| -0.36 | +2.39 | +0.34 | +1.21 | +2.11 | -0.07 | +1.65 | +0.83 | +1.88 | +1.03 | +2.20 | +2.58 | -1.95 | -0.97 | -1.17 | +1.05 | -0.04 | -0.51 | -1.43 | -> M + Q
| +2.29 | -3.35 | -0.04 | -0.24 | +0.48 | -2.14 | -1.22 | +0.65 | +1.09 | +0.62 | +1.11 | -3.61 | -1.51 | -0.17 | -1.03 | +0.10 | -3.38 | +0.35 | -0.44 | -> Z + K
| +1.21 | -0.03 | -0.02 | +0.54 | +1.19 | -1.87 | +0.26 | -0.35 | +1.92 | +0.84 | +1.74 | -1.58 | -2.07 | -0.55 | -0.49 | +0.26 | -1.66 | +0.93 | -0.55 | -> Z + U
| +0.13 | +5.08 | +0.10 | +1.51 | +2.57 | -4.61 | +0.37 | -0.64 | +3.15 | +1.71 | +2.38 | +0.25 | -3.11 | +0.89 | -0.99 | -0.09 | -2.43 | +0.73 | +0.51 | -> M + X
| +1.11 | -3.74 | +0.02 | +0.12 | +0.19 | +2.12 | +1.72 | +0.81 | +0.87 | +0.11 | +0.17 | -2.26 | -1.45 | -1.93 | -0.41 | +0.12 | +0.03 | +0.22 | -1.18 | -> Z + U
| +1.82 | +0.41 | -0.87 | +0.04 | +0.20 | +0.99 | +1.77 | -0.22 | +1.37 | +0.70 | +1.48 | -4.56 | -2.77 | -3.32 | -0.47 | +0.04 | +0.42 | -0.38 | -0.77 | -> Z + Q
| +1.98 | -3.22 | +0.60 | -0.42 | -0.52 | -0.04 | -0.25 | +0.45 | +1.10 | +0.15 | -0.02 | -3.17 | -1.39 | -1.19 | -1.55 | -0.04 | -1.69 | +0.64 | -0.48 | -> Z + U
| -1.01 | +6.68 | +0.31 | -0.54 | +1.29 | -0.20 | +1.94 | +0.11 | +2.95 | +1.63 | +1.79 | +1.66 | -3.13 | -1.39 | -2.29 | -0.13 | +1.10 | -0.80 | -0.91 | -> M + Q
| +2.03 | -3.97 | +0.19 | +0.73 | +0.47 | +0.89 | +1.66 | -0.49 | +0.59 | +0.44 | +1.32 | -2.32 | -1.50 | -1.80 | -0.14 | +0.67 | -0.10 | +0.38 | -1.24 | -> Z + U
| +0.65 | -0.95 | -0.82 | +0.93 | +1.61 | +0.14 | +0.61 | +0.18 | +1.53 | +0.67 | +1.05 | -1.77 | -2.23 | -2.45 | -0.44 | +0.15 | -2.03 | +0.36 | -0.18 | -> A + K
| +0.94 | -2.50 | -0.91 | -0.84 | +0.56 | +0.29 | +0.17 | +1.47 | +1.40 | +0.35 | +0.71 | -4.32 | -1.76 | -3.23 | -1.21 | +0.04 | -2.35 | +0.60 | +0.46 | -> Z + U
| +1.64 | -3.09 | -0.16 | +0.65 | +0.74 | +0.13 | -0.04 | +0.29 | +1.21 | +0.36 | +0.70 | -2.78 | -1.63 | -1.17 | -0.37 | +0.26 | -1.91 | +0.69 | -0.36 | -> Z + K
| +0.63 | -1.24 | -0.39 | +1.21 | +1.82 | -0.44 | +0.94 | +1.12 | +0.91 | +0.32 | +1.64 | +0.39 | -2.07 | -1.49 | -0.03 | -0.07 | -1.56 | +0.87 | -0.89 | -> G + U
| +0.97 | +0.76 | -1.07 | -0.82 | +0.66 | +2.12 | +0.96 | +1.52 | +2.90 | +0.82 | -0.26 | -3.95 | -2.29 | -3.42 | -3.21 | -0.25 | -1.27 | -0.42 | -1.40 | -> Z + Q
| +1.23 | -2.47 | -0.14 | +1.32 | +1.16 | +0.28 | +1.73 | +0.16 | +0.79 | +0.72 | +1.70 | -0.55 | -1.88 | -1.39 | +0.21 | +0.52 | -0.48 | +0.64 | -1.03 | -> G + U
| +0.69 | -2.60 | -0.34 | -0.25 | -0.66 | +1.03 | +0.35 | +2.17 | +2.03 | -0.24 | -0.79 | -1.18 | -1.18 | -1.49 | -1.90 | +0.91 | +0.55 | +0.07 | -1.44 | -> M + U
| +1.50 | -1.34 | -0.51 | +0.16 | +0.73 | +0.87 | +1.48 | -0.84 | +1.44 | +0.74 | +1.02 | -2.81 | -1.94 | -1.77 | -0.38 | +0.01 | -0.66 | +0.23 | -0.49 | -> Z + U
| +1.17 | -0.86 | -0.84 | -0.42 | -1.76 | +0.27 | -0.13 | +0.64 | +1.71 | +0.73 | +0.31 | -3.12 | -1.89 | -1.66 | -1.37 | +0.07 | -1.07 | +0.18 | -0.29 | -> Z + U

| +0.00 | -2.01 | +4.41 | -2.35 | -2.33 | -1.30 | -1.08 | -0.11 | +4.80 | +0.73 | +2.13 | -0.65 | +2.14 | +0.94 | -1.19 | -0.43 | +0.07 | -0.66 | +4.25 | -> (10) + F
| -1.49 | -1.68 | -0.13 | +4.09 | +0.80 | -0.49 | -0.17 | +0.28 | -4.93 | +0.38 | -0.46 | -1.32 | +2.32 | +2.08 | -1.36 | -0.10 | -1.35 | +1.20 | +0.73 | -> (10) + E
| -1.57 | -1.98 | +0.21 | +3.69 | +1.42 | -0.59 | -0.12 | +0.36 | -5.74 | +0.22 | -0.09 | -1.09 | +1.30 | +1.31 | -1.28 | -0.49 | -1.03 | +0.85 | +0.20 | -> (10) + E
| +1.07 | -1.14 | -1.48 | +1.58 | +0.53 | +0.62 | +0.12 | -1.50 | -1.46 | +1.24 | -3.38 | +0.94 | +1.36 | +0.68 | +0.94 | -1.62 | +0.61 | -0.13 | -1.05 | -> (6) + E
| +0.64 | -2.69 | +0.86 | +4.89 | +3.14 | -2.50 | +0.67 | +0.95 | -3.02 | -0.46 | +0.76 | -1.03 | +1.93 | +2.60 | -1.48 | +0.41 | -0.88 | +0.97 | +1.53 | -> (10) + E
| -1.20 | -1.99 | +2.59 | -0.53 | -3.11 | -1.35 | -0.31 | -0.08 | +1.42 | +1.71 | -0.92 | +0.93 | +0.75 | +0.77 | +0.04 | +0.11 | -0.09 | -0.78 | -0.85 | -> (14) + V
